Below is a small trained network, with its code and all its weights. Each question gives an input and a class and asks what happens when units are switched off, that is, made to give their printed mean instead of their output.

import numpy as np


def w(rows, s, z=0):
    codes = np.array(rows[::2]) - 128.0
    scale = np.full(codes.shape[1], s)
    scale[-1] = z or s
    return codes * scale


def norm(h):
    return h / np.sqrt((h * h).mean(-1, keepdims=True) + 1e-5)


def f(y):
    return y / 2 * (1 + np.tanh(0.7978845608 * (y + 0.044715 * y**3)))


def log_softmax(a):
    a = a - a.max(-1, keepdims=True)
    return a - np.log(np.exp(a).sum(-1, keepdims=True))


def net(x, mask):
    res = np.array(x, float).reshape(1, 8) / 4 @ E
    u = 0
    for l in range(2):
        y = f(norm(res) @ A[l][:, :-1].T + A[l][:, -1])
        res = res + np.where(mask[u : u + 4], y, B[l][:, -1]) @ B[l][:, :-1]
        u += 4
    return log_softmax(norm(res)[-1] @ U[:, :-1].T + U[:, -1])


A, B = {}, {}
E = w([
[137,107,146,110,151,115,115,127,126],'x0',
[142,130,132,126,121,128,109,123,134],'x1',
[133,132,107,134,111,132,138,122,142],'x2',
[109,106,136,114,157,120,162,143,111],'x3',
[48,39,146,44,76,91,52,224,209],'x4',
[135,135,136,123,134,128,129,122,140],'x5',
[165,255,39,85,244,109,126,209,139],'x6',
[144,84,104,24,88,222,93,54,13],'x7',
],0.0078)
A[0] = w([
[63,97,102,127,113,69,121,139,188,52],'L0N0',
[51,158,113,146,120,138,107,132,170,129],'L0N1',
[132,193,55,199,177,71,89,247,134,8],'L0N2',
[184,98,175,255,130,93,142,126,163,228],'L0N3',
],0.0076,0.0015)
B[0] = w([
[149,148,232,187,130,120,13,133,168,186],'L0N0',
[60,67,113,68,146,153,65,168,142,151],'L0N1',
[203,184,232,81,114,166,189,95,201,253],'L0N2',
[2,87,98,193,213,111,183,111,110,236],'L0N3',
],0.0081,0.006)
A[1] = w([
[112,151,140,2,108,121,116,131,157,58],'L1N0',
[174,214,73,50,151,100,91,178,78,63],'L1N1',
[160,178,88,70,113,119,59,193,179,73],'L1N2',
[141,140,41,60,146,149,54,250,117,4],'L1N3',
],0.0076,0.0039)
B[1] = w([
[117,6,64,151,126,184,160,76,144,237],'L1N0',
[132,158,18,203,174,112,91,157,69,253],'L1N1',
[104,74,141,114,152,174,185,156,143,237],'L1N2',
[92,94,75,188,172,74,189,70,178,195],'L1N3',
],0.012,0.0026)
U = w([
[53,68,86,186,199,138,178,72,135,252],'0',
[41,98,195,151,95,57,27,162,151,84],'1',
[188,90,159,140,62,197,156,45,5,60],'2',
[115,27,122,48,32,154,59,114,97,121],'3',
[190,231,153,126,181,110,175,126,138,92],'4',
[171,110,181,44,154,166,121,208,208,88],'5',
[185,174,30,121,170,149,105,136,26,81],'6',
],0.013,0.0032)

Each question gives the input, the list of numbers given to net, and the class t.
The units are the neurons (one row each of A and B). Each row of codes is followed by its name. A weight is (code - 128) times the scale printed after its matrix; where a second scale follows, it is the last column's (A, B and U).
mask holds one flag per neuron, layer by layer. A switched-off neuron (its flag False) gives its mean, the last column of its row in B, instead of its output. The means were averaged over made-up inputs and are rounded, as every weight is.
A unit's drop is (log p(t) with every unit on - log p(t) with that unit switched off) / (log p(t) with every unit on - log p(t) with every unit switched off).
The circuit of an input: a set's keep is (log p(t) with only the set's units on - log p(t) with every unit switched off) / (log p(t) with every unit on - log p(t) with every unit switched off). Starting from all 8 units, units are removed one at a time, each time the one whose removal leaves the highest keep (on an exact tie, the one counted first), for as long as the keep stays at least 0.8.
circuit, biggest first: the units of the circuit, biggest drop first
unit that matters most: the unit with the biggest drop
k most important neurons: the k neurons with the biggest drops, biggest first
k most important neurons of layer l: the k neurons of layer l with the biggest drops, biggest first
drop of u: that unit's drop, to one decimal
input [5,-3,7,3,-5,-3,2,0], class 4: circuit, biggest first	L1N0
input [4,-6,-1,5,-2,-3,2,0], class 4: 2 most important neurons	L0N2, L0N1
input [-4,3,8,-1,-2,-4,-1,1], class 2: 2 most important neurons	L1N1, L0N3
input [-6,-6,-6,-7,2,7,3,-2], class 5: circuit, biggest first	L0N2, L0N1
input [5,-7,7,-1,4,5,3,-6], class 5: 2 most important neurons of layer 0	L0N2, L0N1
input [3,-3,0,1,1,-6,-4,2], class 3: 2 most important neurons of layer 0	L0N2, L0N3
input [-5,3,-1,4,-3,-6,3,2], class 6: circuit, biggest first	L1N1, L0N3
input [-3,-2,5,-7,-5,7,-8,0], class 0: 2 most important neurons	L0N3, L0N2
input [7,-7,8,7,8,-8,2,4], class 0: 2 most important neurons	L1N3, L0N2
input [-2,5,-2,0,1,4,6,3], class 0: 3 most important neurons of layer 1	L1N0, L1N2, L1N3
input [-6,-4,1,5,0,5,-1,1], class 2: 2 most important neurons of layer 0	L0N3, L0N1
input [3,7,6,-7,-5,0,-3,0], class 0: 2 most important neurons of layer 0	L0N3, L0N2
input [-2,0,6,6,3,4,4,-7], class 5: 2 most important neurons	L0N2, L0N1
input [4,6,8,6,8,6,5,8], class 0: unit that matters most	L1N3
input [2,-5,6,-2,1,3,-3,-2], class 1: 2 most important neurons of layer 0	L0N0, L0N1
input [2,-8,7,-1,4,-5,6,-8], class 5: 2 most important neurons of layer 0	L0N2, L0N1
input [7,-2,5,1,3,-5,6,-7], class 5: 2 most important neurons of layer 0	L0N2, L0N1
input [-8,0,0,3,2,-1,2,-2], class 5: drop of L0N2	0.1
input [-5,6,-7,-7,7,-6,8,3], class 0: drop of L1N3	0.2
input [1,-2,3,-4,7,-3,4,6], class 0: unit that matters most	L1N3
input [7,-8,7,8,1,-6,-1,-5], class 1: drop of L0N0	0.5
input [-1,2,-2,-5,2,-2,3,-2], class 5: drop of L0N2	1.2
